Below is a small trained network, with its code and all its weights. Each question gives an input and a target symbol and asks what happens when units are switched off, that is, made to give their printed mean instead of their output.

import numpy as np


def w(rows, s, z=0):
    codes = np.array(rows[::2]) - 128.0
    scale = np.full(codes.shape[1], s)
    scale[-1] = z or s
    return codes * scale


def softmax(a):
    e = np.exp(a - a.max(-1, keepdims=True))
    return e / e.sum(-1, keepdims=True)


def log_softmax(a):
    a = a - a.max(-1, keepdims=True)
    return a - np.log(np.exp(a).sum(-1, keepdims=True))


def net(x, mask):
    ids = ['αδζθμξφω'.index(c) for c in x.split()]
    T = len(ids)
    res = E[ids] + P[:T]
    u = 0
    for l in range(3):
        r = res
        for j in range(2):
            rows = slice(4 * j, 4 * j + 4)
            q, k, v = (r @ M[l][rows].T for M in (Q, K, V))
            z = softmax(np.where(np.tri(T) > 0, q @ k.T / 4**0.5, -1e9)) @ v
            o = O[l][rows]
            res = res + np.where(mask[u + j], z, o[:, -1]) @ o[:, :-1]
        u += 2
    return log_softmax(res[-1] @ U[:, :-1].T + U[:, -1])


Q, K, V, O = {}, {}, {}, {}
E = w([
[161,7,107],'α',
[33,127,109],'δ',
[25,102,154],'ζ',
[128,168,117],'θ',
[179,95,148],'μ',
[126,140,168],'ξ',
[97,58,101],'φ',
[146,149,150],'ω',
],0.018)
P = w([
[84,80,2],'0',
[121,40,151],'1',
[125,68,158],'2',
[120,84,154],'3',
[130,93,147],'4',
[118,124,147],'5',
[121,124,138],'6',
[103,151,130],'7',
[134,130,106],'8',
[106,170,118],'9',
[107,169,103],'10',
[91,190,106],'11',
[48,235,118],'12',
],0.0089)
Q[0] = w([
[87,108,250],'L0H0',
[60,177,126],'L0H0',
[212,121,106],'L0H0',
[124,92,217],'L0H0',
[120,162,197],'L0H1',
[128,165,205],'L0H1',
[154,57,135],'L0H1',
[97,29,122],'L0H1',
],0.011)
K[0] = w([
[2,116,120],'L0H0',
[157,128,193],'L0H0',
[138,119,91],'L0H0',
[43,169,141],'L0H0',
[168,88,153],'L0H1',
[138,87,117],'L0H1',
[156,164,148],'L0H1',
[144,161,72],'L0H1',
],0.013)
V[0] = w([
[149,205,223],'L0H0',
[15,123,158],'L0H0',
[148,129,233],'L0H0',
[11,153,175],'L0H0',
[216,2,143],'L0H1',
[88,118,191],'L0H1',
[188,54,161],'L0H1',
[86,160,245],'L0H1',
],0.0078)
O[0] = w([
[131,125,203,7],'L0H0',
[247,2,59,255],'L0H0',
[154,141,193,72],'L0H0',
[212,41,35,228],'L0H0',
[239,39,147,140],'L0H1',
[197,192,191,150],'L0H1',
[165,15,154,115],'L0H1',
[125,184,229,90],'L0H1',
],0.0058)
Q[1] = w([
[166,140,132],'L1H0',
[71,104,81],'L1H0',
[118,20,158],'L1H0',
[1,86,194],'L1H0',
[184,206,228],'L1H1',
[86,114,209],'L1H1',
[86,138,90],'L1H1',
[126,181,48],'L1H1',
],0.0099)
K[1] = w([
[50,56,97],'L1H0',
[236,64,203],'L1H0',
[155,195,106],'L1H0',
[248,226,181],'L1H0',
[86,172,2],'L1H1',
[67,95,106],'L1H1',
[185,160,82],'L1H1',
[171,50,146],'L1H1',
],0.009)
V[1] = w([
[122,112,158],'L1H0',
[78,158,2],'L1H0',
[115,50,184],'L1H0',
[131,92,90],'L1H0',
[75,125,115],'L1H1',
[174,126,151],'L1H1',
[73,98,54],'L1H1',
[115,157,122],'L1H1',
],0.0092)
O[1] = w([
[83,131,144,107],'L1H0',
[153,102,196,250],'L1H0',
[2,128,139,149],'L1H0',
[122,144,141,224],'L1H0',
[109,81,100,117],'L1H1',
[77,143,112,132],'L1H1',
[169,119,102,208],'L1H1',
[114,76,115,90],'L1H1',
],0.009,0.014)
Q[2] = w([
[174,215,24],'L2H0',
[78,207,123],'L2H0',
[196,115,188],'L2H0',
[149,210,167],'L2H0',
[59,56,72],'L2H1',
[22,28,254],'L2H1',
[22,8,169],'L2H1',
[227,247,157],'L2H1',
],0.0066)
K[2] = w([
[194,195,175],'L2H0',
[150,192,123],'L2H0',
[223,125,170],'L2H0',
[176,141,135],'L2H0',
[14,94,102],'L2H1',
[29,171,210],'L2H1',
[2,157,184],'L2H1',
[222,134,168],'L2H1',
],0.0093)
V[2] = w([
[165,82,34],'L2H0',
[115,99,130],'L2H0',
[191,89,75],'L2H0',
[167,116,210],'L2H0',
[254,117,146],'L2H1',
[82,114,107],'L2H1',
[149,150,24],'L2H1',
[140,162,108],'L2H1',
],0.012)
O[2] = w([
[103,162,126,249],'L2H0',
[168,151,114,155],'L2H0',
[99,161,79,240],'L2H0',
[131,78,110,134],'L2H0',
[134,126,182,195],'L2H1',
[131,126,70,126],'L2H1',
[2,111,180,145],'L2H1',
[98,109,166,105],'L2H1',
],0.0089,0.019)
U = w([
[109,4,90,255],'α',
[162,116,51,190],'δ',
[150,149,71,103],'ζ',
[108,158,148,255],'θ',
[134,128,152,60],'μ',
[166,123,136,24],'ξ',
[185,202,104,41],'φ',
[128,122,155,11],'ω',
],0.015,0.0046)

Each question gives the input, a string of symbols that net reads in full, and the target symbol t.
The units are the heads (4 rows each of Q, K, V and O). Each row of codes is followed by its name. A weight is (code - 128) times the scale printed after its matrix; where a second scale follows, it is the last column's (O and U).
mask holds one flag per head, layer by layer. A switched-off head (its flag False) gives its mean, the last column of its rows in O, instead of its output. The means were averaged over made-up inputs and are rounded, as every weight is.
A unit's drop is (log p(t) with every unit on - log p(t) with that unit switched off) / (log p(t) with every unit on - log p(t) with every unit switched off).
The circuit of an input: a set's keep is (log p(t) with only the set's units on - log p(t) with every unit switched off) / (log p(t) with every unit on - log p(t) with every unit switched off). Starting from all 6 units, units are removed one at a time, each time the one whose removal leaves the highest keep (on an exact tie, the one counted first), for as long as the keep stays at least 0.8.
units of the circuit, in order: the units of the circuit, biggest drop first
unit that matters most: the unit with the biggest drop
which heads matter: for each layer, one digit per head in row order, 1 if its drop is at least 0.15 and else 0, layers parted by /
drop of u: that unit's drop, to one decimal
input ξ φ φ ω δ ξ, target α: which heads matter : 11 / 10 / 00
input α δ φ δ, target δ: units of the circuit, in order : (L2H1)
input δ α ω, target ξ: units of the circuit, in order : (L1H0; L2H1; L0H1)
input θ δ δ ζ θ, target θ: which heads matter : 01 / 11 / 01
input δ δ μ φ δ φ θ ω ξ, target ξ: which heads matter : 01 / 10 / 01
input θ θ ξ α ξ θ, target ξ: units of the circuit, in order : (L0H1; L2H1; L1H0; L2H0)
input δ θ δ α α δ δ δ θ, target θ: units of the circuit, in order : (L0H0; L2H1)
input μ φ δ δ δ ξ, target δ: units of the circuit, in order : (L2H1; L1H0; L0H1)
input δ δ θ φ α ξ δ θ φ δ ξ δ μ, target ξ: units of the circuit, in order : (L1H0; L2H1; L0H1; L2H0)
input α δ α, target δ: units of the circuit, in order : (L2H0; L0H1)
input φ φ δ δ, target δ: which heads matter : 01 / 10 / 10
input δ φ δ α μ φ φ ω μ δ ζ φ, target θ: which heads matter : 11 / 01 / 10
input δ φ μ δ φ, target δ: units of the circuit, in order : (L2H1; L1H1)
input ξ ξ δ δ δ δ μ, target α: unit that matters most : L2H0
input δ φ δ φ δ ζ δ ω α ω φ φ, target θ: units of the circuit, in order : (L0H0; L0H1)
input φ φ δ θ ω, target φ: which heads matter : 11 / 11 / 11
input θ δ φ α θ α θ φ φ ω ω φ ζ, target α: which heads matter : 10 / 10 / 00
input α θ δ φ φ ξ α, target δ: units of the circuit, in order : (L0H1; L2H0)
input δ δ α α α ω δ ξ, target ξ: units of the circuit, in order : (L2H1; L1H0; L0H1)
input δ ξ θ θ, target ξ: units of the circuit, in order : (L1H0; L2H1; L0H1; L2H0)
input φ δ ζ φ, target δ: unit that matters most : L1H0
input δ μ μ, target ξ: units of the circuit, in order : (L1H0; L2H1; L0H1)
input φ δ θ ζ ω α δ μ, target φ: drop of L2H0 : 0.6
input δ φ θ δ θ ω, target ξ: drop of L2H1 : 0.4
input φ δ ω, target φ: drop of L1H1 : 0.5
input μ δ ξ ξ θ δ θ θ δ ζ, target α: drop of L2H0 : 0.8
input μ ξ ξ δ φ φ ζ θ ζ, target δ: units of the circuit, in order : (L2H1)
